Below are the code and all the weights of a small trained network. Each question names an input and a target symbol and asks about switching units off, where a switched-off unit gives its printed mean instead of its output.

import numpy as np


def w(rows, s, z=0):
    codes = np.array(rows[::2]) - 128.0
    scale = np.full(codes.shape[1], s)
    scale[-1] = z or s
    return codes * scale


def norm(h):
    return h / np.sqrt((h * h).mean(-1, keepdims=True) + 1e-5)


def f(y):
    return y / 2 * (1 + np.tanh(0.7978845608 * (y + 0.044715 * y**3)))


def softmax(a):
    e = np.exp(a - a.max(-1, keepdims=True))
    return e / e.sum(-1, keepdims=True)


def log_softmax(a):
    a = a - a.max(-1, keepdims=True)
    return a - np.log(np.exp(a).sum(-1, keepdims=True))


def net(x, mask):
    ids = ['αβδεζηθλμξπστψω'.index(c) for c in x.split()]
    T = len(ids)
    res = E[ids] + P[:T]
    q, k, v = (norm(res) @ M[0].T for M in (Q, K, V))
    z = softmax(np.where(np.tri(T) > 0, q @ k.T / 4**0.5, -1e9)) @ v
    res = res + np.where(mask[0], z, O[0][:, -1]) @ O[0][:, :-1]
    y = f(norm(res) @ A[0][:, :-1].T + A[0][:, -1])
    res = res + np.where(mask[1:17], y, B[0][:, -1]) @ B[0][:, :-1]
    return log_softmax(norm(res)[-1] @ U[:, :-1].T + U[:, -1])


Q, K, V, O, A, B = {}, {}, {}, {}, {}, {}
E = w([
[137,148,133,124],'α',
[151,121,160,128],'β',
[148,90,136,142],'δ',
[175,146,131,119],'ε',
[163,117,141,119],'ζ',
[159,95,134,133],'η',
[143,114,133,124],'θ',
[168,86,115,146],'λ',
[151,118,157,127],'μ',
[137,124,121,121],'ξ',
[186,110,94,145],'π',
[175,101,87,155],'σ',
[183,99,108,140],'τ',
[180,146,114,124],'ψ',
[2,251,55,243],'ω',
],0.0089)
P = w([
[20,126,104,21],'0',
[252,107,203,124],'1',
[239,119,200,136],'2',
[223,118,204,152],'3',
[224,130,206,147],'4',
[214,138,204,154],'5',
[216,136,206,169],'6',
[242,152,192,181],'7',
],0.0043)
Q[0] = w([
[99,57,80,100],'head 1',
[29,51,41,3],'head 1',
[186,135,178,165],'head 1',
[177,156,162,222],'head 1',
],0.0063)
K[0] = w([
[184,144,190,139],'head 1',
[254,112,201,161],'head 1',
[93,152,115,127],'head 1',
[54,143,100,104],'head 1',
],0.0082)
V[0] = w([
[218,114,61,10],'head 1',
[64,59,22,150],'head 1',
[97,249,146,84],'head 1',
[213,197,35,214],'head 1',
],0.016)
O[0] = w([
[158,61,251,33,177],'head 1',
[245,50,128,201,246],'head 1',
[124,144,38,25,171],'head 1',
[249,251,158,100,75],'head 1',
],0.015,0.012)
A[0] = w([
[86,110,73,83,224],'neuron 1',
[204,237,249,99,154],'neuron 2',
[131,129,128,116,52],'neuron 3',
[127,142,134,126,46],'neuron 4',
[164,94,204,236,195],'neuron 5',
[102,97,155,152,145],'neuron 6',
[173,102,237,144,100],'neuron 7',
[122,147,123,83,82],'neuron 8',
[149,34,84,199,59],'neuron 9',
[186,190,109,143,40],'neuron 10',
[219,98,73,69,103],'neuron 11',
[160,161,125,157,251],'neuron 12',
[124,154,134,142,37],'neuron 13',
[171,165,37,158,133],'neuron 14',
[80,36,130,144,143],'neuron 15',
[52,118,104,2,146],'neuron 16',
],0.013,0.0029)
B[0] = w([
[181,174,70,142,172],'neuron 1',
[155,45,2,111,197],'neuron 2',
[128,108,127,132,117],'neuron 3',
[133,110,125,123,113],'neuron 4',
[124,190,80,210,255],'neuron 5',
[105,163,151,107,161],'neuron 6',
[70,210,95,91,224],'neuron 7',
[147,125,99,135,120],'neuron 8',
[146,115,16,99,238],'neuron 9',
[133,174,228,115,190],'neuron 10',
[75,158,86,190,220],'neuron 11',
[93,167,138,99,189],'neuron 12',
[142,109,131,111,114],'neuron 13',
[98,55,212,99,238],'neuron 14',
[159,212,206,95,236],'neuron 15',
[130,207,101,221,177],'neuron 16',
],0.021,0.008)
U = w([
[132,186,33,148,212],'α',
[39,132,106,116,56],'β',
[88,26,100,209,57],'δ',
[109,187,155,76,252],'ε',
[72,124,188,70,149],'ζ',
[62,53,185,144,155],'η',
[97,25,84,66,120],'θ',
[139,117,208,247,55],'λ',
[19,124,108,106,88],'μ',
[153,73,70,45,41],'ξ',
[239,74,131,78,106],'π',
[205,126,89,184,126],'σ',
[193,93,234,94,128],'τ',
[136,129,116,7,110],'ψ',
[153,224,162,138,34],'ω',
],0.014,0.0034)

Each question gives the input, a string of symbols that net reads in full, and the target symbol t.
The units are the heads (4 rows each of Q, K, V and O) and the neurons (one row each of A and B). Each row of codes is followed by its name. A weight is (code - 128) times the scale printed after its matrix; where a second scale follows, it is the last column's (O, A, B and U).
mask holds one flag per unit, heads first, then neurons. A switched-off unit (its flag False) gives its mean, the last column of its rows in O or B, instead of its output. The means were averaged over made-up inputs and are rounded, as every weight is.
A unit's drop is (log p(t) with every unit on - log p(t) with that unit switched off) / (log p(t) with every unit on - log p(t) with every unit switched off).
The circuit of an input: a set's keep is (log p(t) with only the set's units on - log p(t) with every unit switched off) / (log p(t) with every unit on - log p(t) with every unit switched off). Starting from the 12 units with the biggest drops (on a tie, the unit counted first), units are removed one at a time, each time the one whose removal leaves the highest keep (on an exact tie, the one counted first), for as long as the keep stays at least 0.8.
units of the circuit, in order: the units of the circuit, biggest drop first
k most important neurons: the k neurons with the biggest drops, biggest first
drop when u is switched off: that unit's drop, to one decimal
input θ ζ λ δ ξ, target θ: most important neuron => neuron 9
input λ λ ω ω α μ λ, target λ: 4 most important neurons => neuron 14; neuron 7; neuron 10; neuron 15
input ω τ ε ω σ δ, target ω: 4 most important neurons => neuron 2; neuron 10; neuron 9; neuron 14
input ψ σ δ ω θ δ ω, target ψ: units of the circuit, in order => head 1; neuron 5; neuron 14; neuron 16
input π λ λ ζ ε, target π: units of the circuit, in order => head 1; neuron 2
input π ω σ ω, target π: 4 most important neurons => neuron 2; neuron 7; neuron 14; neuron 5
input δ ε ω λ π ω σ, target δ: 2 most important neurons => neuron 14; neuron 7
input λ ω β ω δ, target λ: 3 most important neurons => neuron 14; neuron 7; neuron 10
input μ λ ψ, target μ: 2 most important neurons => neuron 16; neuron 15
input ε π α θ τ λ, target ε: units of the circuit, in order => head 1; neuron 16
input ζ π ε, target ζ: units of the circuit, in order => head 1; neuron 15
input η ω α π ω ζ, target η: 2 most important neurons => neuron 14; neuron 15
input π π τ δ ω ω, target π: 2 most important neurons => neuron 2; neuron 7
input ψ η σ θ λ λ π, target ψ: units of the circuit, in order => head 1
input π δ π δ δ δ, target π: units of the circuit, in order => head 1; neuron 2
input ψ σ σ ω θ ε ω τ, target ψ: units of the circuit, in order => head 1; neuron 5; neuron 14
input μ ω ω μ τ, target μ: 2 most important neurons => neuron 14; neuron 15
input η ω ε λ ω μ, target η: drop when neuron 8 is switched off => 0.0
input π β δ, target π: drop when neuron 5 is switched off => 0.1
input τ π ε, target τ: units of the circuit, in order => head 1
